[  73   24   43  285 -241 -189  224  118  182 -126  -25  139  179  -53
  319 -239  102  139   11  152  -83   53  171  409 -221 -103  -62  141
   91   90   93   66  -37 -421 -150]	2
[  71  177   21  -76   19  324 -513  -22   23  437  -55 -245   47  252
  128  611   42 -387  271  -48  223 -220 -305 -506 -184  279  278 -102
  124 -142   57   11 -293 -197 -146]	0
[ 124  219 -131 -275 -237  314 -220  361   28 -250 -201  382  -28  149
   64  189   18  -10  331  176  -41  -90  331 -263   98  420  -71  208
  282 -382  -39   12 -419 -134  187]	6
[  22  -85 -120  245   -2   68   59    0  -46  137    0  -92  -72  -43
   52 -125  124   65  -11  115 -106   28 -212  -64   47  -60    1  -83
 -302    4  -58   48  107  160   11]	0
[  31 -332  -31  180 -162    6  189  155  170  -27  296  -41 -177 -115
  -49  320    9   20   40  155   -7 -237  215  -68   97 -212 -429  159
  106    6 -255  222   66  170 -305]	0
[ -11   51  -28   23 -155 -151 -178   23  123 -186   89  148  312  -66
   60   80 -102 -189  -45  -96 -326   59   22   26  -46  383  -33 -174
  231  203   81  -69  -80   72 -276]	5
[ -37  -10 -196 -234  142  161 -112  222   68 -218   88  -46 -190  193
 -109 -324 -236 -172 -325   32 -222   60 -121 -293  -64  146  -63  -90
  257   33  105 -290  117  289  282]	3
[  -3 -211  184   93   96  137  114  -29  131 -161  274  523  216  246
  198  -46  109  -56   70  -42 -267  -96   47  143   40   31 -241 -201
 -294  -96  -51   32  -85   24 -127]	7
[  67   65 -190  128  243    8  321 -256 -199 -264  -30  266  -54  -33
  145 -289   44 -165  131  326  -35 -228  136 -168  -23  193   49 -105
   22  -74   64  -25 -197    4 -161]	4
[ -41  -17  108  118  -31 -370 -282  -99 -288  336  -36 -615 -205   22
 -108   58 -166  109   84 -230 -283 -193  -27  587  -39 -590  248 -100
  407   59   14  -15  121 -143  122]	2
[  25 -364  235 -423  -34  155  182   60  223   25  146  143  -83  247
  302  -63   20   49  -17  111    9   40   33  151   89 -160   35   25
  230   48  -87 -134  150  -24  -40]	7
[-153  291 -170 -167  180   63 -201   52  176  -58   39 -175  -19 -112
  -18 -254  -39   21 -212 -149 -218  -82  115  128  -75 -220 -141  130
  202   70   78 -180   68  125  266]	5
[ -11  124   26  143 -350   -9 -115   49   50   -7  119 -321  -36 -147
  152 -191  -25 -481   31 -119  -34 -271  -57 -215 -176   60   47 -303
 -131  284  130  171  369  364  -80]	8
[  45 -184  -95   64  -41  -39 -386   84   21  -79  111 -155  102  204
  -80  312 -340 -486  -67 -157   10   34 -210 -273 -267  203  198  -83
  468    3  108 -233  -70  188  -53]	2
[-127 -477  118 -101 -231   40   -9   75   30   -8 -129  300 -267 -139
   91 -170  258 -128  177   20 -223  -43 -251  248  -39  224  -60 -279
 -679 -140 -175  231  235   33 -268]	3
[-123 -158 -163 -111  252  167  -89 -184  156  233  111 -201   55  249
  384  368 -331 -474   85  115 -152 -184  265 -287 -186  342  -80 -127
  334   86  106 -196 -208 -167 -174]	7
[-234   11   97   86 -200   65   62 -271  -19  196  -47  -45 -125   39
 -124   -6   32  219 -175  -57  126 -109 -271  142   56 -123   53 -152
  -69   -2   68   95  119 -111  423]	3
[  68   65  117 -158 -152 -283   21  359    7   25  167 -127  272 -191
 -160   35   42  132 -445 -262  146  -49 -173  -15  -64 -165  -65  -68
  154  262   62   90  330  -21   73]	6
[ 265  186 -178  413  -21  -15   47  139 -150  116  -21 -340 -152  -38
   86  204 -118 -356   45   19  143 -361  106 -253  -64 -424  257  -28
  464  174   57  137  118  208  202]	2
[  37   61 -221  -30  188  254  197    1 -129  -57  -11  -33 -229   13
  125  122 -194 -202 -113  402 -130   17  -31 -218  185  280  -80 -148
   30   74 -136  -65   43  134 -256]	0
[  -3 -193 -373  407  -86  -14 -367  -26  -83  123  395 -345 -261  300
  139  363   27 -313   10  -37  187 -150  548 -605   12 -312  201   -7
  243   14   50  -37  112   -4  152]	6
[  -2  101 -168  253 -153 -271   78 -164 -199  288 -196 -143 -144 -131
  158  -33 -289  -44  131  138  -37  -96  132  200 -192  -90  -66   -2
  359  210  -51  133    9  -98  -75]	4
[ 164 -274  -96 -236  121   77  -81 -390  108 -120   44  149  171  396
  301  116 -169  -77  458  389  248  106  154   83  166   15 -324 -170
  276 -167    3 -161  -62 -196 -153]	4
[  13 -140 -160 -278 -187   73 -162 -165    8   60  226  286   15  181
  186    3  102 -151   39  203   -3   99 -141 -318  -39  313   -4 -412
  194   16 -109    3   43   20 -266]	5
[ 111  160   18 -255  151  205  -11  462 -355  116  -78  -12 -300 -115
  165   15  -43  168  140  107   -2 -141   76   66 -266  -37   -1   35
 -107 -153 -114  112  139   78 -154]	7
[ -29 -292  112  316  -17 -174  307 -327  -18   58   35  138 -194   85
  273 -135  187  278  391  303  299  217  339  191   59 -365 -193   89
 -298   51 -128  211  -27  152 -110]	0
[ -99  142  -75 -109  -65  175  -53  -20  184 -106  182   40  124   23
  141   16  -18  -42  169   90 -147  154 -115  -36 -257  462   23 -291
  -54   21  101  -46  -28  134   95]	7
[-207  -69  146 -201  204 -101   48 -164   57  137 -175 -106   91  -87
  -52  424  -74  203 -165   73   64  -77  345   96  192 -246 -180  393
  169 -168 -197  -40 -403  -98  -14]	4
[-158   -5   42  -93 -287  311   85   96 -260 -180   -4   56 -351 -151
   59 -623  -61   15  171    0  -50  -12   43  -24 -139   91   -7   85
 -299  -96  -64   11  312  364  -68]	8
[  67  136 -247 -114   35   63   85 -351  -57 -131  -15  -58 -183 -239
 -180 -139  186  -54  188  105  143   55 -267  203  239   91  107  -18
   72  107  -48    0   50   13  163]	4
[ 193 -223  -90   -2 -174  117   63  -23 -175 -116   20  236 -191  -88
 -225 -265  177 -187  518 -122 -138   18  106  -16   61  226  246  -89
 -352 -234 -139  174  110 -201 -202]	1
[  74  313  -61 -384   39   60  132  -71  209    9 -147 -158 -210 -165
   80 -172   57 -258  140  275 -120 -159 -270  211 -128  189   75 -177
   71   49  -66   78   83 -167 -209]	1
[-300   29   73 -145  -89   99  287  241 -253   55  -10  413 -202 -260
   33  -62  -77  556 -320  -55  -17 -182  -72 -517  -14  496  -37  -24
 -133  100   -1   22  279  163  116]	1
[ -98    7 -245  -21  390  -15  -51 -221  273  244 -113 -134   84   67
  248  148   22 -312  -28  253    4 -194  209  291 -243 -201  -85  131
  640  234  118 -132 -371  -89 -192]	1
[-213  238   41 -245  -48  495 -148 -211  212 -249  297  -47  170   63
  101   98  115  230   73  208  274  322 -190  114  -43   89   -8 -272
  119   77  149 -178  224  155  -10]	3
[-159 -386  147  -78  134   -5   99 -276  209  275  215   -7   -3   42
  142  563   92  265 -233   90  154  103  408   73  158 -120 -181   -6
 -279   76  -80   73   17 -194 -198]	7
[ -77 -155  -22  100  -49  178   36   87  111 -174  331 -103   48  237
  -27  416  -54 -527 -182  120  190  -16 -147 -684   -6  419  -61 -318
  -29  176   74   20  -19  367  -45]	4
[  -9   82  -73 -144   92  -40   87  409 -517   37  -65  150 -140 -142
 -181 -283   10  169  -10 -188   -2  -42  197   -7 -249  -85  165  109
  222  -79  -61   87  -21 -161  162]	3
[-116 -256  -39   61 -184  229  -90  -27   66    3    7 -465 -198  -52
  -40  -40   87 -377   34  -44  215   51  -77 -287  -18  -17   77 -100
  134  117  153  -17  183   57   30]	8
[ -25 -253 -211   31 -171   13   29 -222  389 -139  145 -121  198 -135
   71  142   -8 -344  237   -2   73  101 -161 -218    3  288   27 -284
  121  176   84  -32  223  211   67]	5
[ 127   -7   70   48 -257   51  -51   75   91 -163   24   -3    0 -192
  153  164  -45 -185   80   25  206 -199   -6 -245 -150   91  -77 -185
   96   69  153  169  123  426  120]	8
[ 151 -246  -45  127 -298  -34 -168 -170  204   31  -77   17  -17 -138
    5  203  149 -156  249  103  231  191 -358  -88  -28  145   84 -242
  287  178   71  109   34  196 -136]	0
[-143   21  -14 -367  113  173 -266  404  248  166 -140    6   34   17
 -121 -261   47  119 -259 -245  251  148  259  -61 -214 -122 -133  138
 -198   91  168  -56  302   -8  182]	0
[-137    7  251  172 -108   46  -32 -273  117 -101 -117  -39  202   88
 -116  232  166  -60  291  121  277  260 -264  328 -140   80  243 -334
   17   36  189   89 -133  104 -140]	1
[ -88  -91   17 -537 -227  416 -327   62  -54  -16  271 -105 -295 -146
   89  156   42  186   64   -7 -149  -50   13  -84  -72  -75  117 -231
  503 -246  -70 -100  252 -116   26]	1
[ 189   32 -135  448 -114 -113  -86 -128   47  217 -203 -363   36  -32
 -101   49  -16 -239   27 -154  116   20 -268  314  -34 -311  222   89
  125  179  149   51   53  -85  218]	5
[ -83 -340  120 -221 -349 -271 -139  344  -56  209  -19  -71   17  144
  151   72  -77  268  213    6  171  183  187  104 -281 -107 -130  -52
  146 -141  -86  138  103 -122  146]	7
[ -37    6 -214 -274  433  -80  -32 -162  -50  248  -68  -48   92   13
  122  563 -204 -157  165  -25  136  -33  -62  500   26  309   32  206
  124  150  -78 -120 -265 -207  201]	0
[ 119  -73 -168  228  -51 -127  279  -50 -274 -156  -32   54   28 -328
   73 -265  -50  184  -52  202  -72  142 -322  520  -82   -6 -217  101
  -68   88  -52   20   62  117  -90]	2
[  27 -254   63  305   80  457  -71  192 -164  -26  -20   -1  243  -44
  643   52   95 -413  899   30 -423   96   78  -21 -334  265  -87 -278
 -220 -110   52   41 -224   10 -365]	4
[ -43    7   -2   55   83   77  -70   71  246 -145  129   48   40 -147
  -37 -115  129  -46  -44  -76  173  -88 -331 -217 -261  -45  -98 -102
   73  136  136  -21  219  312  -58]	3
[-194 -558 -102  -66  178  170   75 -144  134  253  253 -310   -6  121
  315  338  219  204  347  225  173  417 -151  -46   16  153 -106  -17
  -70  122  -43 -142  -40   43   21]	7
[  81  238  -82 -198  -98 -271 -425 -234  112  -72  131 -153  258    4
 -224  346   50  170  174  -52    7    9 -252  170  191   34   71 -124
  254 -112  -68  -48  -86   68  121]	5
[  41  -45  214 -295 -218 -202  167 -104  534  178  -40 -293  278 -349
   72 -225    6 -323  169 -198   60   95 -198  158 -363   63   40   -9
   89  451   98  119  170  178 -118]	1
[  39 -248  -10 -329  104  -40   52  -76  228  -25  222 -112 -166  -14
  165    7  106 -183  223  171  -96  -65 -108   84   12  368 -144 -151
 -331  193  -61   16  158  215 -337]	8
[-114 -242  -94  108  -12   27  354  108 -266 -285   67  344  -27   72
  127 -242  187   68  231  230  -24   -2 -181  100  162  341   31  173
 -216  -52 -180  -56 -141  297  -22]	8
[ -18  -89  160   36  229  442  459  678 -251  178   36   52 -314  202
  331  400    4   92 -106  195 -178 -325 -324    4   48  157  -46  120
 -117   57 -130   27   12  -46  -27]	6
[ -99  -75   25  338 -133  106 -151   94 -578   93  -50  327  -34   21
  270 -103   95  130  210  -71 -224  362  -59  181  -95  239  -75  -17
 -421  -37  -94   85 -195  -37  -60]	1
[ -20  -20 -173  291  -14   98 -272 -237   -2  166   -3 -123  129   33
 -219  160   62   67   72 -129   53    8   60  179    4 -271  121  -16
   18 -124   74    6  -24 -169  148]	3
[  15  -73  198 -325  -17 -123  -76   74  -13  -32 -352  355 -107   -2
  121  104 -112  -27   54    9   42 -256 -159   79   35   24  -20  147
  151 -279 -194   -2 -129  -69  -26]	2
[ 165   15  -77  136 -196 -184   34  -80   87 -168  125   53 -171 -109
  208   25  -10  -59  331  136   68   96  -45   14 -287  106   10 -241
   45   98   82  163   62  367  231]	6
[-101 -290   49 -130 -201  157   22  111 -170  149  -34  478  -36  -44
   62 -174  227  150  207  -53  -53 -115  152 -195  212  139 -299  -10
 -560  -99 -268  239  158  169 -319]	5
[  54 -100 -170  278  142   28   49   27  -98   99  107 -250 -131  -30
    6   84  -91 -281   53  -86  -53 -129   83 -187 -127  303  -28   95
  -40  285  190   -3 -107  121   -8]	8
[-103 -237  -74   78  116   48   96 -299 -112    6  369 -258 -194  257
  473  142   -8  221   93  352 -183  120  -49   85  186 -112 -345 -130
 -152 -162 -123 -141  -10 -262   99]	6
[ 125 -432 -211  209 -134  -15  -68 -262  -42  212  256 -203 -254  241
  290   91  194 -110  115  221  369  113 -150  -94  112 -483  -46 -147
  203   52 -116   39  245 -173   80]	2
[  34   52  -89 -204  457  100  113 -465   42  205   66 -132   27   25
  216  -22   -3  -70 -139  121   62  -85 -355  121  262 -207 -241   27
  316  201  -69 -216  -20 -206  -91]	7
[  62   28 -331  205  -63 -126 -159  110 -373  187 -382  110    8  -90
  243  186 -247  -35  307  105   23  102  198  -76 -164  112   48  -98
  851   74   21   21 -243  -82  215]	8
[-100 -160  122  -75 -417 -267 -227 -224   79   67 -120 -152  158  -74
  130 -345  135  -43  110   90 -130   92  -29  575 -180  -21 -124  -60
 -311 -114  -23  105  -20 -213 -399]	8
[  75  -75 -301  271 -100  285    2 -300 -184  -12  212 -283 -179  -39
   40 -152   19  -37  308  155 -125   62   17   22 -110  146  -55  -86
  -64 -111  129   -2  -29 -354  -38]	3
[ -42 -264  -46 -313   -3   60  180 -140   13  -37   45 -102 -192  -19
  144  -22  -77 -232  203  211    7  -11  158  -87  108  226  -15 -161
  307  150  -21  -31   56  -36 -196]	0
[ -93 -265  135  -73 -123  -32 -167  162 -180    5 -165  155 -162  139
   82   28  -47  -15   -9  -99   41  -86  128 -113   82  197  -58  293
 -254 -186  -57  -40  -56 -201 -261]	5
[  21  194  137 -392    6  -94  -19 -128   39 -132  300  -36   56 -222
    5  128  -11  136   65 -175  102  121 -115  263 -208  112   66 -252
  213  120   67   21  216 -271  -17]	5
[ 177  108 -161 -162 -185 -222 -279 -104   53   12  -16 -220  -23  -65
 -145  303   16 -273  -82    2  190    0 -176   36   34   18  159  -43
  224   30  -28   87  -82  139  213]	5
